Below are the code and all the weights of a small trained network. Each question names an input and a target symbol and asks about switching units off, where a switched-off unit gives its printed mean instead of its output.

import numpy as np


def w(rows, s, z=0):
    codes = np.array(rows[::2]) - 128.0
    scale = np.full(codes.shape[1], s)
    scale[-1] = z or s
    return codes * scale


def f(y):
    return np.maximum(y, 0)


def softmax(a):
    e = np.exp(a - a.max(-1, keepdims=True))
    return e / e.sum(-1, keepdims=True)


def log_softmax(a):
    a = a - a.max(-1, keepdims=True)
    return a - np.log(np.exp(a).sum(-1, keepdims=True))


def net(x, mask):
    ids = ['ΔΘΞΠΩαβγεζηλμτφψ'.index(c) for c in x.split()]
    T = len(ids)
    res = E[ids] + P[:T]
    r = res
    for j in range(2):
        rows = slice(4 * j, 4 * j + 4)
        q, k, v = (r @ M[0][rows].T for M in (Q, K, V))
        z = softmax(np.where(np.tri(T) > 0, q @ k.T / 4**0.5, -1e9)) @ v
        o = O[0][rows]
        res = res + np.where(mask[j], z, o[:, -1]) @ o[:, :-1]
    y = f(res @ A[0][:, :-1].T + A[0][:, -1])
    res = res + np.where(mask[2:10], y, B[0][:, -1]) @ B[0][:, :-1]
    return log_softmax(res[-1] @ U[:, :-1].T + U[:, -1])


Q, K, V, O, A, B = {}, {}, {}, {}, {}, {}
E = w([
[126,121,159],'Δ',
[122,139,127],'Θ',
[77,167,125],'Ξ',
[117,149,122],'Π',
[130,125,155],'Ω',
[186,171,179],'α',
[116,151,119],'β',
[126,220,185],'γ',
[88,91,207],'ε',
[255,216,151],'ζ',
[173,198,74],'η',
[132,117,169],'λ',
[130,123,153],'μ',
[116,152,118],'τ',
[119,147,120],'φ',
[111,152,114],'ψ',
],0.009)
P = w([
[132,137,147],'0',
[141,162,156],'1',
[145,183,169],'2',
[150,203,179],'3',
[160,215,189],'4',
[159,230,196],'5',
[166,242,202],'6',
[165,255,207],'7',
],0.0054)
Q[0] = w([
[99,251,174],'H0',
[124,110,46],'H0',
[196,206,157],'H0',
[135,74,84],'H0',
[116,107,92],'H1',
[156,92,3],'H1',
[92,67,40],'H1',
[137,122,99],'H1',
],0.03)
K[0] = w([
[161,249,140],'H0',
[70,121,76],'H0',
[213,176,106],'H0',
[95,79,108],'H0',
[131,113,109],'H1',
[117,139,4],'H1',
[136,86,55],'H1',
[125,133,100],'H1',
],0.029)
V[0] = w([
[17,132,216],'H0',
[178,62,254],'H0',
[45,182,63],'H0',
[110,112,184],'H0',
[47,134,167],'H1',
[130,84,186],'H1',
[146,212,9],'H1',
[143,81,181],'H1',
],0.013)
O[0] = w([
[34,44,219,182],'H0',
[233,54,231,244],'H0',
[7,151,85,59],'H0',
[138,86,181,169],'H0',
[76,99,90,250],'H1',
[134,77,71,138],'H1',
[133,228,239,94],'H1',
[141,81,76,113],'H1',
],0.014,0.002)
A[0] = w([
[103,54,156,58],'N0',
[100,113,65,254],'N1',
[150,74,237,245],'N2',
[172,187,131,9],'N3',
[2,105,201,135],'N4',
[189,62,189,10],'N5',
[113,33,70,81],'N6',
[64,222,142,103],'N7',
],0.0092,0.0037)
B[0] = w([
[77,140,92,169],'N0',
[109,210,125,157],'N1',
[154,35,44,250],'N2',
[72,111,174,167],'N3',
[136,117,253,225],'N4',
[142,231,138,188],'N5',
[47,114,163,159],'N6',
[124,155,53,173],'N7',
],0.022,0.014)
U = w([
[124,105,74,89],'Δ',
[187,180,156,140],'Θ',
[127,153,142,120],'Ξ',
[172,196,169,208],'Π',
[164,10,209,146],'Ω',
[121,127,122,76],'α',
[104,205,52,172],'β',
[13,116,103,54],'γ',
[106,92,73,100],'ε',
[137,178,157,168],'ζ',
[136,161,134,151],'η',
[102,71,34,72],'λ',
[119,174,156,144],'μ',
[117,99,72,85],'τ',
[253,131,55,193],'φ',
[100,194,238,4],'ψ',
],0.0034,0.004)

Each question gives the input, a string of symbols that net reads in full, and the target symbol t.
The units are the heads (4 rows each of Q, K, V and O) and the neurons (one row each of A and B). Each row of codes is followed by its name. A weight is (code - 128) times the scale printed after its matrix; where a second scale follows, it is the last column's (O, A, B and U).
mask holds one flag per unit, heads first, then neurons. A switched-off unit (its flag False) gives its mean, the last column of its rows in O or B, instead of its output. The means were averaged over made-up inputs and are rounded, as every weight is.
A unit's drop is (log p(t) with every unit on - log p(t) with that unit switched off) / (log p(t) with every unit on - log p(t) with every unit switched off).
The circuit of an input: a set's keep is (log p(t) with only the set's units on - log p(t) with every unit switched off) / (log p(t) with every unit on - log p(t) with every unit switched off). Starting from all 10 units, units are removed one at a time, each time the one whose removal leaves the highest keep (on an exact tie, the one counted first), for as long as the keep stays at least 0.8.
circuit, biggest first: the units of the circuit, biggest drop first
top k neurons: the k neurons with the biggest drops, biggest first
heads that matter: for each layer, one digit per head in row order, 1 if its drop is at least 0.15 and else 0, layers parted by /
input Δ Ξ Ξ Δ γ Ω, target Ω: top 4 neurons => (N4, N2, N7, N1)
input Ξ Ξ γ α Ξ λ Θ Π, target φ: heads that matter => 10
input γ λ ψ, target Ω: circuit, biggest first => (H0, N4, N5)
input Ω ε μ μ μ, target γ: circuit, biggest first => (H1, N6)
input ε μ β, target γ: circuit, biggest first => (H1, N6, H0)
input γ φ ε λ Ξ φ ε λ, target γ: circuit, biggest first => (H1, N6, N0)
input β γ α ψ γ ψ Ξ, target Ω: circuit, biggest first => (H0, N4, N2)
input Π γ τ η Ξ, target β: top 2 neurons => (N7, N4)
input ε ψ γ Ξ λ, target Ω: top 4 neurons => (N4, N7, N2, N1)
input γ τ φ, target Ω: circuit, biggest first => (H0, N4, N5, N7)
input Ξ ψ Θ γ ψ γ μ, target Ω: circuit, biggest first => (H0, N4, N2)
input Π γ β, target Ω: circuit, biggest first => (H0, N4, N5, N7)
input λ τ β γ Ξ γ γ Ω, target Ω: circuit, biggest first => (H0, N4, N2)
input Θ Ξ η η η, target β: top 3 neurons => (N7, N4, N2)
input μ Ω γ Δ ψ Δ Θ, target Ω: circuit, biggest first => (H0, N4, N7, N2)
input ψ λ Ξ, target ψ: circuit, biggest first => (H0, N2, N4)
input γ μ φ α φ, target φ: top 2 neurons => (N2, N4)
input Π λ λ λ Ξ ψ α τ, target φ: top 3 neurons => (N2, N4, N5)
input η μ ψ Ω, target β: top 3 neurons => (N4, N1, N2)
input γ Ω λ ε β ψ, target γ: heads that matter => 11
input Ξ Ξ λ Ξ γ τ β ε, target γ: top 3 neurons => (N6, N0, N1)
